Here is a tiny trained network, its code and every weight. The questions are about switching its units off for an input and a class, where a switched-off unit gives its printed mean instead of its output.

import numpy as np


def w(rows, s, z=0):
    codes = np.array(rows[::2]) - 128.0
    scale = np.full(codes.shape[1], s)
    scale[-1] = z or s
    return codes * scale


def f(y):
    return y / 2 * (1 + np.tanh(0.7978845608 * (y + 0.044715 * y**3)))


def log_softmax(a):
    a = a - a.max(-1, keepdims=True)
    return a - np.log(np.exp(a).sum(-1, keepdims=True))


def net(x, mask):
    res = np.array(x, float).reshape(1, 8) / 4 @ E
    y = f(res @ A[0][:, :-1].T + A[0][:, -1])
    res = res + np.where(mask, y, B[0][:, -1]) @ B[0][:, :-1]
    return log_softmax(res[-1] @ U[:, :-1].T + U[:, -1])


A, B = {}, {}
E = w([
[201,128,172,179],'x0',
[47,165,125,13],'x1',
[188,107,217,61],'x2',
[136,26,54,126],'x3',
[158,193,95,70],'x4',
[254,188,4,112],'x5',
[153,160,182,118],'x6',
[13,183,125,224],'x7',
],0.0069)
A[0] = w([
[159,157,198,130,187],'N1',
[161,48,156,74,188],'N2',
[16,162,137,95,160],'N3',
[91,223,194,58,127],'N4',
[106,176,156,51,176],'N5',
[54,31,101,119,170],'N6',
[102,113,53,254,170],'N7',
[53,201,163,107,106],'N8',
[82,179,64,126,67],'N9',
[89,212,172,184,154],'N10',
[115,53,22,125,158],'N11',
[15,40,182,92,147],'N12',
[181,140,132,231,153],'N13',
[138,197,157,214,164],'N14',
[137,176,56,52,177],'N15',
[134,238,121,61,189],'N16',
[170,64,62,151,119],'N17',
[153,35,138,179,201],'N18',
[226,88,179,69,254],'N19',
[137,113,108,82,164],'N20',
],0.0095,0.0064)
B[0] = w([
[190,102,77,148,182],'N1',
[148,83,159,93,197],'N2',
[89,216,184,215,192],'N3',
[167,105,98,224,193],'N4',
[166,152,154,180,186],'N5',
[86,146,179,47,182],'N6',
[85,131,52,48,197],'N7',
[107,168,144,185,173],'N8',
[140,122,133,124,146],'N9',
[108,45,68,220,180],'N10',
[117,219,134,30,179],'N11',
[41,107,224,162,210],'N12',
[128,79,90,71,185],'N13',
[138,89,69,135,178],'N14',
[154,206,145,117,193],'N15',
[203,146,107,150,200],'N16',
[165,131,121,129,169],'N17',
[109,68,113,46,197],'N18',
[211,99,148,72,249],'N19',
[134,169,253,137,157],'N20',
],0.0071,0.012)
U = w([
[125,171,108,254,114],'0',
[173,81,150,132,116],'1',
[169,88,109,110,203],'2',
[5,157,167,155,6],'3',
[122,214,83,86,185],'4',
[95,106,14,139,93],'5',
[184,204,129,135,172],'6',
],0.0095,0.0027)

Each question gives the input, the list of numbers given to net, and the class t.
The units are the neurons (one row each of A and B). Each row of codes is followed by its name. A weight is (code - 128) times the scale printed after its matrix; where a second scale follows, it is the last column's (A, B and U).
mask holds one flag per neuron, in row order. A switched-off neuron (its flag False) gives its mean, the last column of its row in B, instead of its output. The means were averaged over made-up inputs and are rounded, as every weight is.
A unit's drop is (log p(t) with every unit on - log p(t) with that unit switched off) / (log p(t) with every unit on - log p(t) with every unit switched off).
The circuit of an input: a set's keep is (log p(t) with only the set's units on - log p(t) with every unit switched off) / (log p(t) with every unit on - log p(t) with every unit switched off). Starting from the 12 units with the biggest drops (on a tie, the unit counted first), units are removed one at a time, each time the one whose removal leaves the highest keep (on an exact tie, the one counted first), for as long as the keep stays at least 0.8.
circuit, biggest first: the units of the circuit, biggest drop first
k most important neurons: the k neurons with the biggest drops, biggest first
drop when u is switched off: that unit's drop, to one decimal
input [-3,3,5,1,-7,-6,2,-4], class 3: circuit, biggest first : N12
input [-4,-2,0,-4,4,-5,-6,0], class 3: circuit, biggest first : N12, N19
input [-7,5,5,-4,-2,6,6,1], class 0: circuit, biggest first : N4, N11, N5
input [2,-3,-5,1,-8,-4,2,4], class 3: circuit, biggest first : N12, N6
input [-1,5,2,0,-3,-2,7,7], class 0: circuit, biggest first : N4, N10, N18
input [-4,2,-7,-2,1,1,-4,5], class 3: circuit, biggest first : N3, N1
input [-2,2,-8,-3,7,7,-1,-8], class 6: circuit, biggest first : N16, N7, N15
input [-2,-6,-3,3,3,8,-5,-1], class 4: circuit, biggest first : N11, N7
input [1,8,1,2,-1,-6,3,-5], class 3: 2 most important neurons : N12, N3
input [-5,-5,-3,4,0,5,3,0], class 4: 2 most important neurons : N11, N10
input [0,6,-7,4,-3,6,5,7], class 4: 2 most important neurons : N11, N7
input [3,1,0,8,5,4,1,-2], class 4: 2 most important neurons : N11, N4
input [7,3,6,-3,-5,-3,-4,7], class 0: 2 most important neurons : N10, N1
input [7,-7,-7,0,-7,6,-6,-4], class 5: circuit, biggest first : N7
input [3,8,5,3,7,7,-1,-7], class 6: drop when N15 is switched off : 0.2
input [6,1,-7,-8,-2,6,-5,7], class 5: drop when N7 is switched off : 0.2
input [6,0,2,6,-8,3,-1,7], class 5: drop when N7 is switched off : 0.1
